Below are the code and all the weights of a small trained network. Each question names an input and a class and asks about switching units off, where a switched-off unit gives its printed mean instead of its output.

import numpy as np


def w(rows, s, z=0):
    codes = np.array(rows[::2]) - 128.0
    scale = np.full(codes.shape[1], s)
    scale[-1] = z or s
    return codes * scale


def f(y):
    return np.maximum(y, 0)


def log_softmax(a):
    a = a - a.max(-1, keepdims=True)
    return a - np.log(np.exp(a).sum(-1, keepdims=True))


def net(x, mask):
    res = np.array(x, float).reshape(1, 5) / 4 @ E
    y = f(res @ A[0][:, :-1].T + A[0][:, -1])
    res = res + np.where(mask, y, B[0][:, -1]) @ B[0][:, :-1]
    return log_softmax(res[-1] @ U[:, :-1].T + U[:, -1])


A, B = {}, {}
E = w([
[128,128,128,128,129],'x0',
[128,126,129,128,130],'x1',
[120,105,87,10,108],'x2',
[21,145,84,139,168],'x3',
[88,176,232,98,102],'x4',
],0.012)
A[0] = w([
[197,140,138,130,120,155],'neuron 0',
[179,129,137,140,100,137],'neuron 1',
[98,122,37,166,134,143],'neuron 2',
[156,123,174,94,143,125],'neuron 3',
[71,139,116,120,138,165],'neuron 4',
[126,127,135,159,140,158],'neuron 5',
[100,102,88,141,145,107],'neuron 6',
[69,144,109,130,135,108],'neuron 7',
[144,134,127,68,108,101],'neuron 8',
[70,164,208,122,114,8],'neuron 9',
[166,106,60,147,143,175],'neuron 10',
[116,119,76,18,121,44],'neuron 11',
[79,141,88,157,144,139],'neuron 12',
[148,119,126,143,126,84],'neuron 13',
[175,113,81,134,124,126],'neuron 14',
[145,125,155,5,97,108],'neuron 15',
[135,123,145,64,111,114],'neuron 16',
[218,115,144,144,112,83],'neuron 17',
[116,118,70,2,120,148],'neuron 18',
[127,114,97,107,115,117],'neuron 19',
[109,116,88,73,105,24],'neuron 20',
[40,118,117,126,160,146],'neuron 21',
[154,150,174,123,123,80],'neuron 22',
[79,161,212,108,114,132],'neuron 23',
[180,90,60,128,134,45],'neuron 24',
[19,130,105,121,150,8],'neuron 25',
[140,125,165,154,111,58],'neuron 26',
],0.025,0.015)
B[0] = w([
[123,138,188,126,120,176],'neuron 0',
[151,134,179,139,139,166],'neuron 1',
[114,130,28,132,131,214],'neuron 2',
[87,121,96,121,111,161],'neuron 3',
[182,130,90,134,126,185],'neuron 4',
[162,123,101,112,118,162],'neuron 5',
[118,137,78,124,143,170],'neuron 6',
[159,133,177,135,127,170],'neuron 7',
[117,125,72,124,127,170],'neuron 8',
[255,138,145,145,145,172],'neuron 9',
[211,133,155,126,139,211],'neuron 10',
[252,137,186,140,133,211],'neuron 11',
[119,127,63,130,140,188],'neuron 12',
[135,133,114,135,143,135],'neuron 13',
[127,131,184,128,119,177],'neuron 14',
[62,120,12,138,135,221],'neuron 15',
[99,148,67,102,122,176],'neuron 16',
[203,127,158,133,148,173],'neuron 17',
[51,118,224,120,117,254],'neuron 18',
[152,128,158,148,126,159],'neuron 19',
[212,140,115,140,148,164],'neuron 20',
[204,137,116,134,135,203],'neuron 21',
[78,110,124,125,116,153],'neuron 22',
[79,123,214,120,124,204],'neuron 23',
[59,117,186,120,107,180],'neuron 24',
[35,107,240,111,107,182],'neuron 25',
[94,130,162,120,116,143],'neuron 26',
],0.048,0.026)
U = w([
[198,137,128,131,142,97],'0',
[88,114,179,109,110,67],'1',
[97,121,9,116,129,253],'2',
],0.011,0.0022)

Each question gives the input, the list of numbers given to net, and the class t.
The units are the neurons (one row each of A and B). Each row of codes is followed by its name. A weight is (code - 128) times the scale printed after its matrix; where a second scale follows, it is the last column's (A, B and U).
mask holds one flag per neuron, in row order. A switched-off neuron (its flag False) gives its mean, the last column of its row in B, instead of its output. The means were averaged over made-up inputs and are rounded, as every weight is.
A unit's drop is (log p(t) with every unit on - log p(t) with that unit switched off) / (log p(t) with every unit on - log p(t) with every unit switched off).
The circuit of an input: a set's keep is (log p(t) with only the set's units on - log p(t) with every unit switched off) / (log p(t) with every unit on - log p(t) with every unit switched off). Starting from the 12 units with the biggest drops (on a tie, the unit counted first), units are removed one at a time, each time the one whose removal leaves the highest keep (on an exact tie, the one counted first), for as long as the keep stays at least 0.8.
units of the circuit, in order: the units of the circuit, biggest drop first
unit that matters most: the unit with the biggest drop
k most important neurons: the k neurons with the biggest drops, biggest first
drop of u: that unit's drop, to one decimal
input [-7,4,-4,1,-1], class 2: units of the circuit, in order : [neuron 11; neuron 18]
input [-4,6,7,2,1], class 1: 4 most important neurons : [neuron 18; neuron 10; neuron 9; neuron 17]
input [3,-2,6,-6,-6], class 1: unit that matters most : neuron 18
input [4,2,0,7,5], class 0: 2 most important neurons : [neuron 9; neuron 21]
input [-5,-7,8,0,0], class 1: 3 most important neurons : [neuron 18; neuron 11; neuron 2]
input [6,5,3,-1,-8], class 1: 4 most important neurons : [neuron 24; neuron 18; neuron 21; neuron 9]
input [-1,-5,2,-3,0], class 1: 3 most important neurons : [neuron 2; neuron 12; neuron 4]
input [-3,-5,1,-3,6], class 2: 3 most important neurons : [neuron 18; neuron 15; neuron 25]
input [0,-1,-1,7,6], class 0: 3 most important neurons : [neuron 9; neuron 18; neuron 21]
input [-2,7,-3,7,4], class 0: 2 most important neurons : [neuron 18; neuron 9]
input [-1,-4,1,-2,7], class 2: 2 most important neurons : [neuron 18; neuron 15]
input [-1,-5,4,0,1], class 2: 3 most important neurons : [neuron 15; neuron 25; neuron 23]
input [-4,8,-4,2,8], class 0: 3 most important neurons : [neuron 9; neuron 18; neuron 24]
input [6,0,-6,-7,7], class 1: units of the circuit, in order : [neuron 23]
input [0,4,-3,8,8], class 0: 3 most important neurons : [neuron 9; neuron 21; neuron 18]
input [-1,6,-8,-7,5], class 1: drop of neuron 23 : 0.2
input [7,5,-8,-7,7], class 1: drop of neuron 23 : 3.0
input [8,6,2,-2,-8], class 1: drop of neuron 24 : 4.4
